Here is a tiny trained network, its code and every weight. The questions are about switching its units off for an input and a class, where a switched-off unit gives its printed mean instead of its output.

import numpy as np


def w(rows, s, z=0):
    codes = np.array(rows[::2]) - 128.0
    scale = np.full(codes.shape[1], s)
    scale[-1] = z or s
    return codes * scale


def norm(h):
    return h / np.sqrt((h * h).mean(-1, keepdims=True) + 1e-5)


def f(y):
    return y / 2 * (1 + np.tanh(0.7978845608 * (y + 0.044715 * y**3)))


def log_softmax(a):
    a = a - a.max(-1, keepdims=True)
    return a - np.log(np.exp(a).sum(-1, keepdims=True))


def net(x, mask):
    res = np.array(x, float).reshape(1, 7) / 4 @ E
    u = 0
    for l in range(2):
        y = f(norm(res) @ A[l][:, :-1].T + A[l][:, -1])
        res = res + np.where(mask[u : u + 7], y, B[l][:, -1]) @ B[l][:, :-1]
        u += 7
    return log_softmax(norm(res)[-1] @ U[:, :-1].T + U[:, -1])


A, B = {}, {}
E = w([
[190,34,93,150,78,51,77,98,193,193],'x0',
[141,164,154,100,229,155,44,192,68,191],'x1',
[120,121,96,93,92,112,214,105,117,77],'x2',
[71,134,113,246,12,146,120,252,174,98],'x3',
[169,76,154,187,130,88,61,24,209,185],'x4',
[213,84,90,39,200,72,74,138,87,222],'x5',
[144,76,111,217,46,82,55,169,202,167],'x6',
],0.00047)
A[0] = w([
[55,202,137,69,192,203,205,135,63,76,77],'L0N0',
[220,11,75,137,70,20,78,100,193,195,20],'L0N1',
[150,155,150,12,212,91,127,77,66,144,103],'L0N2',
[174,86,158,120,159,96,82,81,94,165,255],'L0N3',
[75,109,89,206,19,164,158,254,166,79,41],'L0N4',
[101,194,216,166,149,200,165,136,159,67,197],'L0N5',
[88,84,70,164,43,184,184,198,153,96,69],'L0N6',
],0.0016,0.00048)
B[0] = w([
[214,8,52,84,75,97,152,143,138,100,244],'L0N0',
[149,76,9,78,72,59,146,175,183,175,242],'L0N1',
[93,165,130,155,55,163,175,205,98,73,207],'L0N2',
[101,175,109,151,75,145,113,176,197,122,185],'L0N3',
[63,224,195,130,38,25,98,120,98,62,198],'L0N4',
[117,113,51,126,103,59,83,74,112,188,195],'L0N5',
[185,223,210,173,98,81,69,138,81,17,161],'L0N6',
],0.0015,0.0011)
A[1] = w([
[114,151,146,156,196,170,23,165,114,195,54],'L1N0',
[98,141,149,149,147,190,120,29,115,107,232],'L1N1',
[97,104,96,160,73,104,241,11,173,79,164],'L1N2',
[197,36,119,63,253,142,127,53,147,188,2],'L1N3',
[156,146,127,39,167,150,178,123,45,89,42],'L1N4',
[115,91,193,231,84,95,45,61,250,176,163],'L1N5',
[146,147,114,135,177,178,47,215,100,194,87],'L1N6',
],0.002,0.00065)
B[1] = w([
[243,133,189,86,102,145,71,84,144,100,117],'L1N0',
[112,115,116,142,146,78,200,159,204,212,145],'L1N1',
[120,167,209,174,227,193,48,115,134,192,245],'L1N2',
[83,164,155,197,72,110,108,158,108,70,186],'L1N3',
[155,35,67,58,132,191,202,218,27,80,200],'L1N4',
[120,120,98,63,161,161,212,159,41,95,227],'L1N5',
[167,143,206,119,171,185,82,5,174,68,148],'L1N6',
],0.0018,0.0012)
U = w([
[169,40,1,95,79,36,100,152,226,233,152],'0',
[145,47,64,23,174,212,230,210,3,54,162],'1',
[43,237,191,217,21,41,108,175,89,27,235],'2',
[35,146,172,210,241,179,210,35,164,210,2],'3',
[232,157,219,85,189,212,11,74,157,116,76],'4',
],0.0054,0.00087)

Each question gives the input, the list of numbers given to net, and the class t.
The units are the neurons (one row each of A and B). Each row of codes is followed by its name. A weight is (code - 128) times the scale printed after its matrix; where a second scale follows, it is the last column's (A, B and U).
mask holds one flag per neuron, layer by layer. A switched-off neuron (its flag False) gives its mean, the last column of its row in B, instead of its output. The means were averaged over made-up inputs and are rounded, as every weight is.
A unit's drop is (log p(t) with every unit on - log p(t) with that unit switched off) / (log p(t) with every unit on - log p(t) with every unit switched off).
The circuit of an input: a set's keep is (log p(t) with only the set's units on - log p(t) with every unit switched off) / (log p(t) with every unit on - log p(t) with every unit switched off). Starting from the 12 units with the biggest drops (on a tie, the unit counted first), units are removed one at a time, each time the one whose removal leaves the highest keep (on an exact tie, the one counted first), for as long as the keep stays at least 0.8.
circuit, biggest first: the units of the circuit, biggest drop first
top k neurons: the k neurons with the biggest drops, biggest first
k most important neurons of layer l: the k neurons of layer l with the biggest drops, biggest first
drop when u is switched off: that unit's drop, to one decimal
input [1,-1,1,4,-6,3,0], class 2: circuit, biggest first : L0N4
input [2,2,5,-5,3,-7,-3], class 3: circuit, biggest first : L1N2, L1N1
input [-5,-4,8,6,-5,3,-1], class 2: top 3 neurons : L0N4, L0N6, L1N5
input [6,8,7,-4,4,-5,-3], class 3: 3 most important neurons of layer 0 : L0N3, L0N2, L0N0
input [2,6,-4,4,-8,1,-2], class 4: circuit, biggest first : L1N6, L1N5
input [-2,-6,3,1,-8,7,6], class 2: top 2 neurons : L0N4, L0N6
input [6,-7,6,3,-8,2,-5], class 2: circuit, biggest first : L0N6, L1N5
input [5,7,-8,8,6,5,1], class 4: 2 most important neurons of layer 0 : L0N0, L0N5
input [4,5,-5,3,-5,6,7], class 4: top 3 neurons : L1N6, L0N0, L1N0
input [-4,8,-5,5,5,-1,5], class 4: circuit, biggest first : L1N0, L1N6
input [2,7,-1,-6,4,-8,-6], class 1: top 3 neurons : L1N4, L0N2, L0N0
input [-5,-6,7,-6,2,-4,-3], class 3: top 2 neurons : L1N2, L1N5
input [7,7,-6,7,6,-3,-2], class 4: top 4 neurons : L1N0, L1N6, L0N0, L1N5
input [2,-8,6,-7,8,1,-2], class 3: top 2 neurons : L1N2, L0N0
input [-7,0,6,4,1,5,3], class 2: circuit, biggest first : L0N4
input [-6,-7,8,-7,5,-5,5], class 3: drop when L1N2 is switched off : 0.3
input [-1,-7,-5,-5,-8,-3,4], class 2: drop when L1N5 is switched off : 0.2
input [-5,-1,-6,3,0,6,6], class 4: drop when L1N6 is switched off : 0.2
